Here is a tiny trained network, its code and every weight. The questions are about switching its units off for an input and a class, where a switched-off unit gives its printed mean instead of its output.

import numpy as np


def w(rows, s, z=0):
    codes = np.array(rows[::2]) - 128.0
    scale = np.full(codes.shape[1], s)
    scale[-1] = z or s
    return codes * scale


def norm(h):
    return h / np.sqrt((h * h).mean(-1, keepdims=True) + 1e-5)


def f(y):
    return np.maximum(y, 0)


def log_softmax(a):
    a = a - a.max(-1, keepdims=True)
    return a - np.log(np.exp(a).sum(-1, keepdims=True))


def net(x, mask):
    res = np.array(x, float).reshape(1, 8) / 4 @ E
    u = 0
    for l in range(3):
        y = f(norm(res) @ A[l][:, :-1].T + A[l][:, -1])
        res = res + np.where(mask[u : u + 8], y, B[l][:, -1]) @ B[l][:, :-1]
        u += 8
    return log_softmax(norm(res)[-1] @ U[:, :-1].T + U[:, -1])


A, B = {}, {}
E = w([
[97,25,89,101,13,164,80,223],'x0',
[132,142,112,74,91,96,139,71],'x1',
[143,6,188,207,2,76,145,132],'x2',
[142,196,178,206,189,92,134,174],'x3',
[134,80,99,115,151,8,153,182],'x4',
[42,121,194,173,204,104,44,152],'x5',
[233,49,51,118,153,100,121,52],'x6',
[68,164,77,154,180,55,178,8],'x7',
],0.0055)
A[0] = w([
[44,105,120,158,174,174,82,250,111],'0.n1',
[104,104,76,9,147,132,114,101,101],'0.n2',
[131,165,124,75,118,126,194,90,164],'0.n3',
[110,100,65,160,157,117,105,74,23],'0.n4',
[78,173,118,153,168,122,161,70,252],'0.n5',
[247,152,170,116,107,119,164,107,135],'0.n6',
[129,89,153,147,98,135,1,113,236],'0.n7',
[65,108,132,116,126,223,237,90,152],'0.n8',
],0.0081,0.002)
B[0] = w([
[185,43,151,88,166,162,148,207,241],'0.n1',
[147,186,132,72,141,148,63,113,226],'0.n2',
[99,227,164,141,158,161,53,138,211],'0.n3',
[93,115,71,131,131,123,79,159,180],'0.n4',
[1,140,130,171,218,157,92,176,252],'0.n5',
[179,139,164,165,155,189,91,104,217],'0.n6',
[136,117,48,122,141,94,186,124,239],'0.n7',
[91,137,100,95,72,129,210,93,197],'0.n8',
],0.009,0.005)
A[1] = w([
[142,206,135,177,107,255,166,133,82],'1.n1',
[99,130,94,182,82,103,79,18,140],'1.n2',
[143,82,156,119,126,134,67,215,140],'1.n3',
[97,173,207,124,152,101,105,164,167],'1.n4',
[73,58,128,152,29,125,141,143,1],'1.n5',
[194,78,153,139,142,148,106,103,86],'1.n6',
[127,137,108,18,122,191,84,76,111],'1.n7',
[83,191,96,160,112,128,111,114,226],'1.n8',
],0.0095,0.0028)
B[1] = w([
[143,151,237,2,90,133,161,186,234],'1.n1',
[138,95,86,127,144,225,190,207,199],'1.n2',
[177,169,185,105,212,157,193,81,241],'1.n3',
[123,59,57,162,210,158,172,125,223],'1.n4',
[124,31,94,76,171,127,220,75,198],'1.n5',
[175,202,147,126,94,95,131,84,181],'1.n6',
[169,146,149,110,70,62,89,211,255],'1.n7',
[112,16,78,124,82,162,123,133,237],'1.n8',
],0.009,0.0058)
A[2] = w([
[228,148,159,145,1,70,133,99,53],'2.n1',
[92,139,129,110,232,72,53,195,103],'2.n2',
[27,67,88,218,146,46,64,55,8],'2.n3',
[242,93,156,179,191,34,90,253,138],'2.n4',
[91,162,142,208,251,120,144,169,85],'2.n5',
[129,153,98,39,97,113,129,122,175],'2.n6',
[114,150,91,74,133,97,27,188,163],'2.n7',
[187,39,163,182,113,119,156,119,98],'2.n8',
],0.0078,0.0013)
B[2] = w([
[129,153,124,254,48,150,149,80,183],'2.n1',
[68,121,143,175,103,116,155,101,238],'2.n2',
[106,96,92,199,63,137,62,231,185],'2.n3',
[141,170,148,134,179,173,146,163,251],'2.n4',
[149,70,127,108,87,188,157,122,254],'2.n5',
[142,140,179,99,131,70,83,162,208],'2.n6',
[139,153,117,140,173,82,65,123,217],'2.n7',
[105,158,79,109,137,157,166,69,204],'2.n8',
],0.013,0.0058)
U = w([
[215,168,164,86,152,115,85,190,154],'0',
[127,51,77,102,132,73,192,29,104],'1',
[71,129,174,188,133,15,124,32,6],'2',
[91,79,139,119,178,233,209,154,156],'3',
[143,134,181,105,4,110,109,112,122],'4',
[59,215,123,101,182,80,37,136,118],'5',
[197,164,97,239,82,141,156,19,108],'6',
[52,61,54,237,133,134,75,156,128],'7',
],0.017,0.02)

Each question gives the input, the list of numbers given to net, and the class t.
The units are the neurons (one row each of A and B). Each row of codes is followed by its name. A weight is (code - 128) times the scale printed after its matrix; where a second scale follows, it is the last column's (A, B and U).
mask holds one flag per neuron, layer by layer. A switched-off neuron (its flag False) gives its mean, the last column of its row in B, instead of its output. The means were averaged over made-up inputs and are rounded, as every weight is.
A unit's drop is (log p(t) with every unit on - log p(t) with that unit switched off) / (log p(t) with every unit on - log p(t) with every unit switched off).
The circuit of an input: a set's keep is (log p(t) with only the set's units on - log p(t) with every unit switched off) / (log p(t) with every unit on - log p(t) with every unit switched off). Starting from the 12 units with the biggest drops (on a tie, the unit counted first), units are removed one at a time, each time the one whose removal leaves the highest keep (on an exact tie, the one counted first), for as long as the keep stays at least 0.8.
circuit, biggest first: the units of the circuit, biggest drop first
most important unit: the unit with the biggest drop
k most important neurons: the k neurons with the biggest drops, biggest first
k most important neurons of layer l: the k neurons of layer l with the biggest drops, biggest first
drop of u: that unit's drop, to one decimal
input [8,6,-1,8,-2,-8,8,-2], class 6: most important neuron => (2.n1)
input [-5,-6,5,6,-5,1,3,7], class 7: 2 most important neurons => (0.n5; 2.n3)
input [-6,5,-7,-2,8,6,6,-6], class 5: circuit, biggest first => (2.n2; 0.n2; 0.n1)
input [0,4,5,6,4,-4,7,6], class 3: 2 most important neurons => (1.n2; 0.n1)
input [7,2,7,8,2,-5,5,4], class 6: circuit, biggest first => (0.n5; 2.n1)
input [-4,5,7,-5,-6,5,-1,7], class 7: 2 most important neurons => (0.n5; 2.n3)
input [-3,-6,3,-4,-2,-8,7,-2], class 6: circuit, biggest first => (2.n1; 1.n6)
input [4,1,-1,6,-3,-3,-2,-3], class 0: circuit, biggest first => (0.n5; 2.n5)
input [-4,7,-8,2,7,3,-2,-7], class 3: 3 most important neurons => (1.n4; 2.n5; 2.n2)
input [-2,-6,7,-7,-3,-4,4,0], class 6: 2 most important neurons of layer 1 => (1.n6; 1.n4)
input [4,5,-2,5,5,0,8,5], class 7: 2 most important neurons => (1.n1; 0.n1)
input [2,7,2,7,5,4,8,-2], class 6: 3 most important neurons => (0.n5; 1.n6; 2.n1)
input [3,4,-7,-2,-8,6,8,-4], class 5: 3 most important neurons of layer 2 => (2.n7; 2.n5; 2.n2)
input [-3,-2,5,-4,-1,1,4,0], class 6: circuit, biggest first => (1.n6)
input [0,7,0,-1,-2,7,3,-8], class 0: 2 most important neurons => (0.n5; 1.n4)
input [1,6,5,-8,1,-3,5,2], class 4: 2 most important neurons of layer 2 => (2.n6; 2.n1)
input [8,6,-8,-1,4,1,4,-7], class 0: drop of 2.n6 => 0.0
input [-3,4,0,-4,3,-3,4,3], class 5: drop of 0.n3 => 0.1
input [-1,7,-8,0,-5,2,-5,-5], class 5: 3 most important neurons of layer 2 => (2.n5; 2.n7; 2.n2)
input [0,-7,3,7,-6,-2,8,-4], class 6: drop of 2.n1 => 0.3
input [-6,-4,8,-5,0,-6,1,-5], class 6: most important unit => 2.n1
input [2,5,3,-8,0,-7,4,7], class 0: 2 most important neurons of layer 2 => (2.n2; 2.n6)
